In the rows, zero is written as 128.
Each row of numbers stands for one element and depends on some of the facts below. Use the named rows to name the rest.

Named rows:
[134 136 120 120 129 113 136 113 170 158 121 161  82 105 126 126 141 138
 138  79 107 169 124 123  98  89 116 113 179 118 140 112]: mozar
[163 112 122 130 168 122 162 124 177 127 105 121  94 159 147 126  96 118
  94 117 116 141 124 140 140 105 153 103  88 141 121 131]: gunak
[142 143 108 115 152 112 134 123 134 154 122 158 119 156 119 127 151 128
 123 133 136 139 119 133 151 100 148 121 123 121 133 114]: ziflu
[140 144 103 113 152 120 139 119 126 156 110 154 128 158 118 120 153 129
 129 136 131 137 120 136 141  90 155 122 123 114 135 109]: raplobin
[156 149 126 113 154 103 116 136 144 155 163 160 100 158 104 137 156 120
 119 137 151 167 114 118 170  99 133 127 121 112 133 125]: grolela
[141 119 101 145 162 135 132 122 167 140 107 135 116 151 137 122 116  99
 115  97 143 156 111 142 132 108 146 135 121 122 132 121]: kubrar
[155 163  94 173 140 102 154 116 170 144 103 125 115 143 110 152 132 123
 115 169 130 125 126 105 135 126 150 150 130 102 148 100]: vefer
[137 148  79 114 154 117 154  96 139 152  83 157 132 143 123 113 151 147
 117 123 121 107 129 146 126 107 161 125 148 130 131 102]: fodral
[ 79  83 126 206 134  51  55 144 149 108 164 107 170 181 141  60 179 160
 160 151  58 103 158 103 133 212 120 149  64 106 134 113]: fakli
[ 91 150 160  99 116 135 139 121 120 113 142 186 132  96 119 143 103 108
 105 112 113 136 131 169 126 114 110 129 145 181 137 155]: ragrunam
[114 106 152  98 112 135 132 136  95 135 142 144 126 111 119 117 118 127
 126 111 117 149 138 157 114 116 111 125 157 152 141 145]: briben
[118 121 136 127 116 135 125 130 117 119 136 117 138 120 125 129 125 129
 127 130 129 121 134 131 124 141 122 133 132 134 132 137]: nolal
[119 123 131 123 120 134 125 130 111 121 136 121 143 122 122 125 129 130
 127 134 131 119 131 135 127 139 123 133 130 135 129 137]: grobrir
[118 122 134 126 117 132 127 126 118 122 139 123 142 117 129 132 122 133
 122 130 133 119 130 130 128 144 121 128 127 137 129 138]: daklatrus
[120 136 119 144 125 142 123 124 131 107 131  98 143 122 119 146 132 132
 126 150 138 106 135 120 129 153 130 140 115 115 131 133]: stegu
[127 122 142 120 124 131 120 136 119 119 150 119 129 129 117 133 125 126
 123 137 134 133 133 131 137 139 118 134 126 133 131 142]: stoflel
[118 121 135 124 119 136 124 131 118 119 136 119 139 120 125 131 124 129
 129 131 129 124 133 131 122 139 121 134 132 134 130 135]: gofliklor
[ 94 171 132 132 132 156 134 111 142  86 125 134 135 107  99 171 126 109
 114 149 119 104 133 148 130 132 128 149 115 131 137 142]: trobufo
[113 126 141 135 133 132 118 161 103 107 136 115 104 103 118 119 133 137
 116 127 132 102 142 120 118 135 132 132 143 140 124 125]: suvu

Facts:
κ: uses; φ: points at; ε: refers to
tate {κ=fepla,notok, φ=kubrar,kistu, ε=kistu}
gugri {φ=vivu}
zugir {κ=flebal,nuse,kabrar,plaklen,voskun, ε=briben}
menel {φ=lilal,kabrar,vefer}
kagor {κ=pevil,gabru,nuse,tretrisun,bezir}
vegrum {φ=zenabam}
notok {φ=flebal,trobufo}
skiplik {κ=troplesok,zopufar,dumu,gugri, ε=zesta}
vamim {κ=desor,fakli,klesok, φ=trestatuk,klesok}
flebal {φ=ragrunam, ε=kagagru,ragrunam}
vuvak {κ=kufler,gugru}
bedran {κ=vegrum,sovegre, φ=vamim}
loba {φ=bagril, ε=pofle}
grides {φ=nuse,skegro}
gidin {κ=diplefi,flafer, φ=skiplik, ε=grides}
kloluplal {ε=gibim}
kletrul {κ=luskas,busel,vegrum,menel, φ=tigrur}
kapor {φ=luskas}
klogril {κ=niflun,notok, ε=sovegre}
zesta {φ=grides, ε=skiplik,grides}
gunak {κ=gofum,kabrar}
vefer {κ=magram,zokil, φ=plesis,skatral,lilal, ε=skiflolu}
gamun {κ=gibim,nistuk,plaklen}
skiflolu {κ=pevil,diplefi}
dagir {κ=gofum}
desor {φ=traki,fimus}
bute {κ=gofum,noster, ε=skazus}
rubren {κ=dakam}
sose {φ=flafer,kletrul}
stegu {ε=gugru}
voskom {ε=briben}
komakem {κ=grides,griden}
plaklen {φ=skazus}
trestatuk {φ=bedran}
suvu {φ=grebriso,vamim}
nipi {κ=medrer,kagagru,kodran, φ=grebrul,gamun}
raplobin {κ=grobrir,grides,magram,kodran, φ=fakli}
trobufo {φ=kagagru,fusak, ε=flebal}
pledi {ε=troplesok,mozar}
pevil {φ=naple, ε=gabru}
testak {φ=ragrunam}
flako {κ=desor}
fimus {ε=gibim}
fodral {κ=medrer,flafer,stubirol, φ=fliflok, ε=vegrum}
zili {κ=lilal,gugru,flanis, φ=gunak}
ziflu {κ=grides,zuski,zaskek}
gugru {φ=gunak}
pofle {κ=biflin,pledi,testak,fliflok, φ=loba, ε=loba}
skazus {κ=gugri, φ=bute, ε=bute}
soflim {φ=daden}
dabrol {φ=pofle}
grefluka {κ=stoflel, φ=mutum,zaskek, ε=mutum}
zaskek {φ=mutum}
niflun {φ=ruma, ε=ruma}
motrok {κ=budru,plugu,poflik,busel,soflim}
trastuvir {κ=pevil,nuse,tudril,skegro,nistuk,voskun}
sovegre {ε=zopufar,klogril}
skegro {φ=grides,poflus, ε=gidin}
kuplam {κ=mutum,plugu,nuse,kodran, φ=naple, ε=pevil,kufler}
grolela {κ=klesok}
vivu {ε=zopufar}
bezir {φ=dabrol, ε=loba,dabrol}
luskas {φ=plugu}
guzas {ε=desor}
fusak {φ=flebal,testak}
flibrar {κ=biflin,briben,poflik,zaskek}
kubrar {κ=kloluplal,gibim,noster,daden, φ=grefluka}
grebrul {κ=loba,zesta,noster,nifiklis,trabrin,stoflel}
fliflok {φ=fodral, ε=fodral}
flafer {φ=kletrul, ε=rostesko}
flanis {ε=motrok}
gabru {φ=pevil,naple}
grebriso {κ=grides,kistu,klesok}
bedristel {κ=grasik,nuse}
fakli {ε=flako,voskun}
fafal {κ=plugu,zopufar,klesok,stoflel}
budru {φ=flako,fakli, ε=rubren}
brazim {κ=lilal,suvu}
daden {ε=zokil}
ruma {φ=trabrin}
bagril {φ=dabrol}
kegre {κ=bradrumen,guzas,fusak,gimam,tudril,nolal, ε=nipi}
klesok {φ=trestatuk,suvu, ε=bedran}
briben {φ=voskom}
voskun {ε=rubren}
plugu {ε=gofum,luskas}
zokil {φ=soflim}
skatral {κ=loba,sovegre,voskun, ε=skiflolu}
busel {φ=flanis}
rostesko {κ=flafer,flaflan,zesta,ruma,rotil}
poflus {κ=diplefi,menel,dakam}
trabrin {φ=ruma}
mozar {κ=diplefi,grasik,lilal,zokil, φ=bedristel,daklatrus}
vubapler {κ=troplesok,grasik,nistuk,rotil}
tigrur {κ=medrer, φ=sose, ε=rostesko}
naple {κ=poflik,fimus, ε=kufler}
nuse {ε=skiplik}
kufler {ε=naple}
nifiklis {φ=gamun}

Name these rows:
No name comes twice in this set of rows, the named rows included.
[111 103 137 116 121 134 113 136 106 135 149 149 144 119 131 116 113 110
 117  97 151 153 121 153 129 135 114 143 155 154 137 143] : kistu
[137 141  82 158 163 140 123 115 169 130 102 120 121 150 120 139 141 107
 129 122 151 138 114 126 133 115 154 151 119  89 135 107] : tate
[202 209  86 100 130 137 114  91 114 130  84 120  97 130 149  77  62 153
 146  57 102 148 111  50 156 144  96 132 148  79  67  55] : gidin
[116 125 101 112 125 138 139 113  92 132  99 133 166 133 123 108 134 149
 123 139 122  89 139 157 125 138 145 136 144 146 126 121] : medrer
[109 147 114 143 129 142 136 118 135 106 134 106 143 113 114 158 128 130
 107 150 143 109 136 125 129 151 137 136 118 126 142 143] : vivu
[113 146 122 156 132 116 143 130 151 151 104 151 123 121 160 139 136 106
 142 117 134 145 107 101 113  84 152  94 101 110 139 114] : bedristel
[184  37 182 124  83 140 108 154 143 147 109 101 124 136 186 157 182 120
 215 150 191  78  85 132  98 115 111 121 172 117  64 147] : pevil
[112 125 136 109 118 144 143 124 111 124 143 121 131 110 110 141 117 131
 116 131 121 145 141 146 116 120 122 121 134 138 150 151] : loba
[106 142 122 137 124 145 137 125 127 111 134 110 139 110 113 152 124 125
 113 143 139 118 138 130 124 140 135 134 120 127 144 140] : sovegre
[149 149 131 126 167  99 113 167 132 142 159 159  70 141 103 127 162 125
 105 131 154 142 122 107 165  97 147 125 127 123 123 113] : vamim

The same elements again, as new rows of numbers:
Named rows:
[134 112 138 114 125 136 140 113 121 114 140 119 132 107 120 136 124 141
 127 131 129 140 123 128 135 126 145 152 131 124 126 110 106 115 111 130
 131 105 122 137 134 138 125 116]: ziflu
[137 118 112 145 140 133 137 121 118 124 131 128 146 137 137 131 144 135
 118 131 129 123 129 124 125 122 132 131 119 129 128 111 130 124 125 127
 120 123 130 124 137 125 134 140]: gugri
[151 106 122 137 145 146 124 129 117 137 115 125 142 118 122 147 152 141
 139 117 122 130 136 123 122 121 134 141 121 127 138 112 118 118 121 121
 120 110 124 126 123 120 133 130]: kubrar
[133 118 131 115 129 136 137 125 125 120 140 122 133 113 116 137 130 135
 136 131 122 139 125 131 131 131 146 149 134 126 126 113 116 119 119 130
 128 108 119 142 129 129 129 120]: motrok
[120 137 107 127 132 127 143 127 126 118 149 125 140 135 128 129 137 127
 131 141 119 133 127 138 125 136 149 136 134 133 122 115 145 130 125 130
 115 121 125 143 138 121 135 134]: grasik
[117 142 154 115 114 114 110 130 141 123 123 126 102 133 136 112 102 101
 124 121 131 128 128 129 129 134 106 103 132 125 126 160 128 141 148 130
 142 153 126 124 121 134 119 127]: fakli
[124 107 181  95  70  67 164 117 132 119  69 180  95 152  77  86 203 131
 102 152 194 135  83 154 114 151 106 135 119  54  73 185 151 211 207 137
 193 146 180 139  25  91 107 141]: kufler
[149 116 130 114 135 155 122 144 132 120  99 134 133 114 102 140 161 139
 156 116 108 143 156 132 118 136 158 151 127 118 150 128 120 108 102 106
 152 109  87 118 127 113 129 134]: dagir
[145 117 127 113 135 156 122 142 127 120 103 129 136 115 104 142 159 139
 154 114 109 144 155 136 121 139 157 148 130 121 145 126 120 115 105 106
 146 109  92 124 129 110 132 134]: gunak
[136 123 114 142 137 130 132 117 123 126 128 127 140 138 140 129 139 134
 114 129 130 121 131 123 124 122 130 126 122 128 131 117 131 124 126 126
 118 132 132 123 139 127 134 138]: briben
[115 148 144 118 115 117 114 135 142 128 121 131 106 133 130 115 107 107
 127 124 132 125 129 130 128 135 110 107 133 127 125 157 135 139 142 129
 143 151 128 120 119 134 120 127]: flanis
[117 107 107 142 160 133 131 121 112 135 138 133 146 130 158 130 158 134
 107 132 120 124 125 135 126 121 119 128 128 132 135 113 132 111 117 123
 127 132 144 110 125 114 138 129]: dabrol
[123 128 118 124 126 131 144 118 127 111 138 128 139 131 132 121 135 132
 123 142 126 130 128 129 126 131 147 137 132 126 126 118 131 122 111 128
 129 125 120 128 142 128 130 135]: poflik
[137 124 116 121 128 149 128 137 132 112 100 139 138 131 117 125 165 133
 142 124 112 136 160 134 118 141 154 137 125 118 150 136 132 113 100 105
 155 125  88 106 139 111 132 149]: gofum
[147 132 135 116 133 132 130 130 144 132 145 126 130 110 113 137 129 122
 144 135 118 134 120 124 107 124 148 147 139 125 134 114 129 118 124 144
 121 120 113 131 129 127 126 121]: rubren
[155 128 121 140 148 132 130 139 136 159 151 136 141 115 114 153 141 129
 150 136 120 124 112 119 101 112 138 150 131 136 141 102 137 123 137 149
  99 111 136 137 116 118 130 118]: mozar
[136 115 122 120 123 144 133 111 115 153 107 114 140 110 117 141 125 179
 118 117 146 125 121 122 136 102 140 144 139 126 124 103 105 111 107 128
 116 111 148 114 133 141 139 106]: nipi
[143 112 136 121 134 135 138 121 127 114 149 125 133 112 121 138 129 125
 137 134 119 138 124 128 126 131 142 150 128 125 129 112 113 117 123 135
 128 108 112 143 128 130 123 121]: flako
[ 43 128 150 153 141 116 101 189 121 188 141 144 135 108 175 153  66  97
 141 101 108 184 136 164 221 117  25 126 147 159 167  84 153  84 163 106
 197  96 162  11  24 105 108  98]: pofle

Name these rows:
No name comes twice in this set of rows, the named rows included.
[126 136 143 134 126 117  99 130 132 145 103 127 109 138 143 120 114 115
 118 109 137 115 127 123 127 123  89  93 123 126 129 156 128 142 154 125
 131 156 144 112 114 132 125 127] : fliflok
[115 147 152 102 120 126  95 150 131 145 110 100 103 120 108 139 105 120
 150  99 123 145 136 154 146 147 116 109 141 133 113 157 126 151 158 110
 128 134 132 160 103 121 131 110] : zugir
[115 133 108 127 129 127 142 126 124 113 142 123 141 133 129 127 138 130
 128 138 121 135 131 140 134 139 148 134 134 132 120 116 141 128 120 124
 122 121 123 143 141 121 135 135] : nistuk
[138 124 128 119 131 137 138 128 131 123 142 126 134 112 114 137 135 131
 140 134 121 136 127 131 125 129 150 149 135 126 132 113 123 118 117 134
 125 110 116 137 128 125 128 121] : vuvak
[135 139 157 110 114 125  97 127 145 181  86 119 102 108 118 133  98 150
 125 102 151 116 111 117 124  99  99 111 145 122 128 144 110 124 137 136
 127 144 160  94 107 147 127  95] : fodral
[132 139 139 143 110 106 106 124 129 132  75 116 118 114 142 116 104  99
 156  99 150 118 121 123 126 141  87  77 116 133 116 136 138 152 154 120
 108 141 150 109 117 129 122 142] : flebal
[147 133 129 122 138 129 137 137 148 143 159 143 133 107 109 143 137 119
 155 151 115 129 107 120  95 122 151 159 140 128 142 110 138 114 122 158
 114 113 116 129 120 123 121 117] : poflus
[ 78 120 118 166 112 122 123 213  82 160  96 208  69 135 111  98  92 142
 167 127 123  39 121  73 143 141  64  71  76 197 146 248 100 141  57 122
 116 130 161 186 148 154  88  89] : zesta
[142 104 130 130 133 141 134 110 112 135 126 113 141 111 125 143 129 159
 118 121 139 130 123 120 139 110 132 147 126 126 124 104 102 115 117 130
 119 106 141 130 131 139 132 112] : raplobin
[128 129 110 130 119 123 146 115 127 104 122 126 142 117 133 116 131 119
 144 136 132 126 126 128 123 142 143 127 129 128 122 109 138 125 113 127
 115 118 122 121 144 127 126 143] : ragrunam
[149 116 198 167 129 114 111 127 110 118 134 126 104 145 141 122  91 112
 114 130 139 132 134 104 136 112  79 117 115 133 135 138 110 146 160 120
 154 155 134 140 127 139 110 149] : klesok
[126 105 109 139 161 133 129 117 115 135 133 128 142 129 151 131 161 138
 105 132 121 118 123 131 117 120 126 126 129 128 134 120 126 118 115 125
 119 137 142 122 133 116 140 129] : bagril
[ 73 146 121 127 111 117 119 181 102 139 116 148  86 136 110 112  93 128
 156 119 122  97 126 129 156 155  99  87 116 172 113 204 125 158 110 111
 117 131 151 195 134 133 117 100] : nuse
[140 108 120 148 142 131 136 118 117 115 138 131 142 133 144 131 141 126
 116 134 127 125 129 120 125 123 125 130 113 128 130 112 124 126 127 131
 123 123 127 128 139 130 128 140] : desor

Now the same elements, written a new way:
Known rows:
[139 134 157 130 122 125 132 124 125 126 130 127 134 140 133 121 132 145
 124 124 125 144 144 122 128 126 128 130 127 139 126 133 138 134 132 126
 121 135 131 134 131 132 112]: trabrin
[133 143  79 122 136 137 132 119 128 134 131 151 135 132 129 160 114 114
 122 105 101 100 106 147 133 134 127 123 128 121 128 124 100 131 144 122
 108 125 114 130 132 141 115]: pledi
[144 134 159 135 121 127 131 126 120 127 132 137 133 146 129 127 127 132
 125 120 119 136 136 126 125 133 123 132 129 132 125 132 134 131 130 123
 111 131 125 134 138 132 116]: busel
[101 156   8 153 130 161 139 132  94 119 118  47 123  84 123 139 124 113
 172 127 170 139 126 142 137 119 110 117 110 194 133 122 101 134 155 100
 206 102 121 122  87 124 144]: skiplik
[135 132 151 129 124 123 129 126 125 127 130 132 135 139 130 124 131 135
 125 121 127 137 137 129 124 126 126 131 131 133 128 129 136 133 122 124
 127 132 129 136 138 131 119]: fepla
[133 129  87 125 132 127 128 129 135 130 122 113 131 129 135 139 127 129
 127 127 125 105 137 122 130 123 142 125 122 158 126 129 119 135 137 118
 114 136 127 128  99 134 101]: flafer
[125 143 123 113 119 123 123 126 136 131 109 125 129 139 140 163 119 116
 141 127 147 120 103 109 115 129 129 116 124 180 135 141 127 136 129  99
 114 130 134 156 132 123 135]: klesok
[109 137 172 119 121 129 121 125 135 129 119 138 120 122 134 144 129 109
 140 144 153 158  93 113 113 143 108 121 128 136 138 139 152 119 117 112
 145 118 140 148 165 108 190]: vamim
[123 134  95 114 143 121 117 127 134 136 128 103 140 126 159 159 132 112
 135 124 138 123 140 131 126 136 138 123 125 188 131 123 145 126 123 109
 143 136 137 150  88 131 138]: fakli
[141 132 158 129 123 123 129 125 126 128 132 129 136 142 131 125 129 133
 125 121 128 137 136 127 126 130 124 131 130 139 128 128 143 132 122 123
 129 132 130 137 131 131 121]: kodran
[140 131 156 130 122 124 129 124 128 128 131 128 134 141 130 122 132 137
 125 124 129 140 141 125 125 128 126 131 130 140 127 130 141 134 127 124
 126 134 129 134 131 132 121]: medrer
[115 123 136 130 131 137 128 124 133 127 132 130 118 114 122 114 136 133
 127 139 133 142 123 132 130 124 122 132 128 110 130 125 133 123 126 143
 147 123 132 117 146 119 151]: bedristel
[113 120  73 125 136 133 127 133 135 128 123 120 117 103 127 131 127 126
 131 144 123 113 118 122 133 125 134 124 121 119 129 130 107 121 144 134
 124 124 127 110 109 120 129]: zugir
[106 134  56 113 134 114 123 141 114 129 121 122 136 135 142 147 106 140
 137 120 148 114 134 137 133 104 156 130 142 119 123 121  92 135 105 125
 110 136 128 129 130 123 116]: guzas
[118 125 127 126 130 137 132 123 134 128 131 131 118 106 122 109 137 145
 125 141 131 147 125 128 134 123 122 132 128 103 130 129 130 124 137 148
 151 124 133 113 141 120 144]: gunak
[149 115 159 139 106 111 132 134 108 123 124 135 133 166 144 119 141 125
 143 122 130 149 119 120 116 137 139 128 137 104 131 134 118 118 143 139
 108 131 117 124 124 143 127]: menel
[132 134  92 119 134 127 126 124 136 132 125 112 135 128 141 145 129 127
 129 122 126 114 133 129 132 125 136 124 125 159 128 126 121 132 135 122
 129 136 130 135 103 136 116]: plugu
[118 127 126 126 129 136 130 123 136 128 133 130 121 109 125 112 136 142
 126 139 132 145 130 130 132 125 123 133 128 105 130 127 134 123 129 145
 153 124 133 113 138 120 145]: gamun
[123 122  72 123 135 132 123 128 139 134 126 121 122 108 140 138 127 131
 131 132 121 102 120 128 125 130 138 125 125 138 133 123 115 129 134 126
 126 134 127 124 102 128 131]: vivu

Name these rows:
No name comes twice in this set of rows, the named rows included.
[114  93  35 133 136 144 114 131 144 138 131 128 100  81 162 136 127 145
 140 148  95  80 106 112 110 159 147 123 125 125 141 120 111 127 139 114
  89 146 129 122  75 114 160] : skazus
[133 130 196 121 140 128 136 112 114 128 140 164 136 127 113 132 104 136
 117 103 107 108 106 142 140 146 110 118 138  92 128 112 114 133 125 132
 132 122 116 144 142 148 125] : testak
[121 138  59 127 134 135 131 128 121 126 124 107 129 123 137 141 120 130
 128 124 128 109 146 125 140 112 143 129 126 167 124 126 117 143 129 114
 120 134 125 126 103 133  95] : skegro
[122 103 157 147 118 138 123 137 136 122 123 140 115 126  95 104 136  95
 126 137 130 111 110 132 115 122 121 134 127 110 129 121 143 129 111 129
 131 116 121 117 138 124 137] : zili
[122 133 130 125 125 118 127 132 116 126 129 132 137 143 132 125 117 149
 130 120 141 142 143 132 128 115 137 135 141 113 124 126 122 136 106 128
 117 133 129 133 150 125 123] : tudril
[118 128 152 132 134 134 126 125 123 128 138 142 120 117 127 129 132 112
 125 133 120 144 114 134 130 140 115 129 129 107 131 128 138 114 127 130
 141 118 128 126 145 121 160] : ziflu
[157 140 158 135 129 118 127 134 136 138 139 131 148 136 122 130 123 138
 131 107 113 134 129 155 115 141 109 127 124 110 120 127 128 121 132 126
 126 128 131 143 151 127 123] : zaskek
[118 109  53 122 128 122 127 132 132 130 119 116 119 119 152 131 145 127
 144 140 141 126 101 127 129 130 145 121 129 102 139 126  97 109 157 155
 147 125 124 103  98 133 155] : skatral
[135 120 204 116 134 120 130 121 127 127 133 130 137 127 124 113 120 151
 125 121 138 125 135 123 135 135 120 120 135 128 127 115 135 136 118 129
 153 132 132 145 112 142 121] : kagagru
[108 121 179 114 137 101 126 136  96 121 129 136 137 135 123 115  92 160
 131 118 151 123 129 127 141 117 136 125 154  86 122 111 105 136  84 130
 125 132 129 145 140 130 126] : fusak
[143 105 134 129 109 118 126 127 141 127 120 128 136 155 134 110 154 122
 141 114 157 132 116 139 112 120 141 132 138 118 140 116 135 129 124 151
 156 132 121 123 120 149 140] : lilal
[154 125 121  80 138  81 117 137 208 119  87  99 152 141  87 138 129  27
  99 131 133  97 150 122 146 126 166 138  99 122 111 118  89 144 100 156
 146 125  98 147 128 142  75] : kufler
[141 108 164 142 109 130 122 136 139 123 119 136 128 151  99 108 134  96
 129 120 133 101 124 132 110 114 127 136 129 138 127 117 150 144  98 119
 120 126 119 133 134 137 107] : gugru

